Here is a tiny trained network, its code and every weight. The questions are about switching its units off for an input and a target symbol, where a switched-off unit gives its printed mean instead of its output.

import numpy as np


def w(rows, s, z=0):
    codes = np.array(rows[::2]) - 128.0
    scale = np.full(codes.shape[1], s)
    scale[-1] = z or s
    return codes * scale


def norm(h):
    return h / np.sqrt((h * h).mean(-1, keepdims=True) + 1e-5)


def f(y):
    return np.maximum(y, 0)


def softmax(a):
    e = np.exp(a - a.max(-1, keepdims=True))
    return e / e.sum(-1, keepdims=True)


def log_softmax(a):
    a = a - a.max(-1, keepdims=True)
    return a - np.log(np.exp(a).sum(-1, keepdims=True))


def net(x, mask):
    ids = ['αβγεηθλφψω'.index(c) for c in x.split()]
    T = len(ids)
    res = E[ids] + P[:T]
    q, k, v = (norm(res) @ M[0].T for M in (Q, K, V))
    z = softmax(np.where(np.tri(T) > 0, q @ k.T / 2**0.5, -1e9)) @ v
    res = res + np.where(mask[0], z, O[0][:, -1]) @ O[0][:, :-1]
    y = f(norm(res) @ A[0][:, :-1].T + A[0][:, -1])
    res = res + np.where(mask[1:9], y, B[0][:, -1]) @ B[0][:, :-1]
    return log_softmax(norm(res)[-1] @ U[:, :-1].T + U[:, -1])


Q, K, V, O, A, B = {}, {}, {}, {}, {}, {}
E = w([
[104,114,146,154,159,130,128],'α',
[156,132,114,154,171,147,109],'β',
[92,136,181,142,172,136,253],'γ',
[101,86,137,164,81,132,161],'ε',
[109,72,81,120,203,188,84],'η',
[39,55,85,104,134,71,138],'θ',
[64,39,154,83,161,111,195],'λ',
[164,132,175,164,112,63,112],'φ',
[205,101,160,116,178,121,114],'ψ',
[95,87,54,138,121,129,113],'ω',
],0.018)
P = w([
[124,218,162,89,86,153,121],'0',
[103,13,77,225,151,142,71],'1',
[178,152,82,109,116,119,219],'2',
[106,13,83,223,163,145,75],'3',
[179,146,75,118,119,108,215],'4',
[96,6,82,224,153,138,79],'5',
[186,149,74,125,125,101,215],'6',
[103,10,83,222,157,141,81],'7',
[189,143,75,135,129,93,219],'8',
],0.016)
Q[0] = w([
[145,250,94,52,90,58,226],'head 1',
[113,51,253,200,130,98,170],'head 1',
],0.011)
K[0] = w([
[138,120,80,199,183,25,191],'head 1',
[90,130,252,113,79,114,157],'head 1',
],0.016)
V[0] = w([
[62,206,22,196,21,99,139],'head 1',
[167,164,27,2,178,188,13],'head 1',
],0.0087)
O[0] = w([
[135,247,16,118,131,109,125,252],'head 1',
[187,64,78,168,147,75,173,13],'head 1',
],0.016,0.0025)
A[0] = w([
[144,71,104,183,126,135,65,61],'neuron 1',
[34,172,117,142,177,146,65,23],'neuron 2',
[228,142,212,36,121,131,141,128],'neuron 3',
[74,102,183,143,146,218,40,27],'neuron 4',
[22,108,77,166,174,107,101,8],'neuron 5',
[138,49,129,117,141,103,160,181],'neuron 6',
[158,191,60,164,187,177,98,86],'neuron 7',
[173,135,107,6,50,58,147,157],'neuron 8',
],0.014,0.013)
B[0] = w([
[98,164,196,95,204,192,164,174],'neuron 1',
[154,53,92,8,201,18,100,179],'neuron 2',
[221,76,74,115,152,89,212,179],'neuron 3',
[91,146,87,235,90,76,109,189],'neuron 4',
[228,182,228,199,134,139,170,162],'neuron 5',
[116,214,106,77,104,186,68,255],'neuron 6',
[171,133,188,85,33,141,169,224],'neuron 7',
[64,47,187,211,150,103,85,195],'neuron 8',
],0.014,0.0083)
U = w([
[108,208,215,143,198,183,194,2],'α',
[104,139,37,111,169,200,122,113],'β',
[36,82,71,154,130,34,104,156],'γ',
[118,139,100,32,136,62,105,104],'ε',
[190,1,106,146,129,97,164,167],'η',
[201,164,146,174,39,157,150,138],'θ',
[55,151,136,142,31,198,61,185],'λ',
[165,140,212,169,146,50,126,124],'φ',
[81,11,184,95,106,171,141,177],'ψ',
[114,122,19,156,70,70,179,148],'ω',
],0.013,0.004)

Each question gives the input, a string of symbols that net reads in full, and the target symbol t.
The units are the heads (2 rows each of Q, K, V and O) and the neurons (one row each of A and B). Each row of codes is followed by its name. A weight is (code - 128) times the scale printed after its matrix; where a second scale follows, it is the last column's (O, A, B and U).
mask holds one flag per unit, heads first, then neurons. A switched-off unit (its flag False) gives its mean, the last column of its rows in O or B, instead of its output. The means were averaged over made-up inputs and are rounded, as every weight is.
A unit's drop is (log p(t) with every unit on - log p(t) with that unit switched off) / (log p(t) with every unit on - log p(t) with every unit switched off).
The circuit of an input: a set's keep is (log p(t) with only the set's units on - log p(t) with every unit switched off) / (log p(t) with every unit on - log p(t) with every unit switched off). Starting from all 9 units, units are removed one at a time, each time the one whose removal leaves the highest keep (on an exact tie, the one counted first), for as long as the keep stays at least 0.8.
circuit, biggest first: the units of the circuit, biggest drop first
unit that matters most: the unit with the biggest drop
top k neurons: the k neurons with the biggest drops, biggest first
drop when u is switched off: that unit's drop, to one decimal
input θ λ ψ φ ψ ψ, target θ: circuit, biggest first	(head 1; neuron 7)
input α γ γ α ω θ, target α: circuit, biggest first	(neuron 5; neuron 1)
input η ψ φ γ, target η: unit that matters most	head 1
input ψ ω β ψ ψ φ, target ψ: circuit, biggest first	(head 1; neuron 6)
input β η ω θ, target β: circuit, biggest first	(neuron 6; neuron 1; neuron 8)
input ε γ β γ γ γ, target ε: circuit, biggest first	(head 1; neuron 2)
input β ψ γ λ ε α, target β: circuit, biggest first	(head 1; neuron 6; neuron 1)
input φ β φ, target φ: top 2 neurons	(neuron 8; neuron 3)
input ε β ε θ θ, target γ: top 2 neurons	(neuron 8; neuron 6)
input λ ε ε λ ψ α, target λ: circuit, biggest first	(head 1; neuron 4; neuron 6; neuron 8)
input γ ε β ε, target γ: top 3 neurons	(neuron 4; neuron 2; neuron 6)
input β α γ λ λ β, target β: top 2 neurons	(neuron 6; neuron 1)
input θ λ ε θ ω φ ω η, target θ: top 2 neurons	(neuron 7; neuron 5)
input φ φ γ λ, target φ: top 2 neurons	(neuron 5; neuron 2)
input β η α β λ ψ, target β: unit that matters most	neuron 6
input φ λ β λ ε γ, target φ: circuit, biggest first	(neuron 5; head 1; neuron 2)
input φ ω γ ψ ψ θ γ λ θ, target γ: top 2 neurons	(neuron 8; neuron 7)
input ψ β γ ψ, target ψ: top 2 neurons	(neuron 6; neuron 1)
input α γ φ γ λ ψ ω α, target α: top 2 neurons	(neuron 1; neuron 5)
input α ε γ β ψ β β λ, target α: unit that matters most	neuron 5
input η α α α η β γ α, target η: drop when head 1 is switched off	2.5
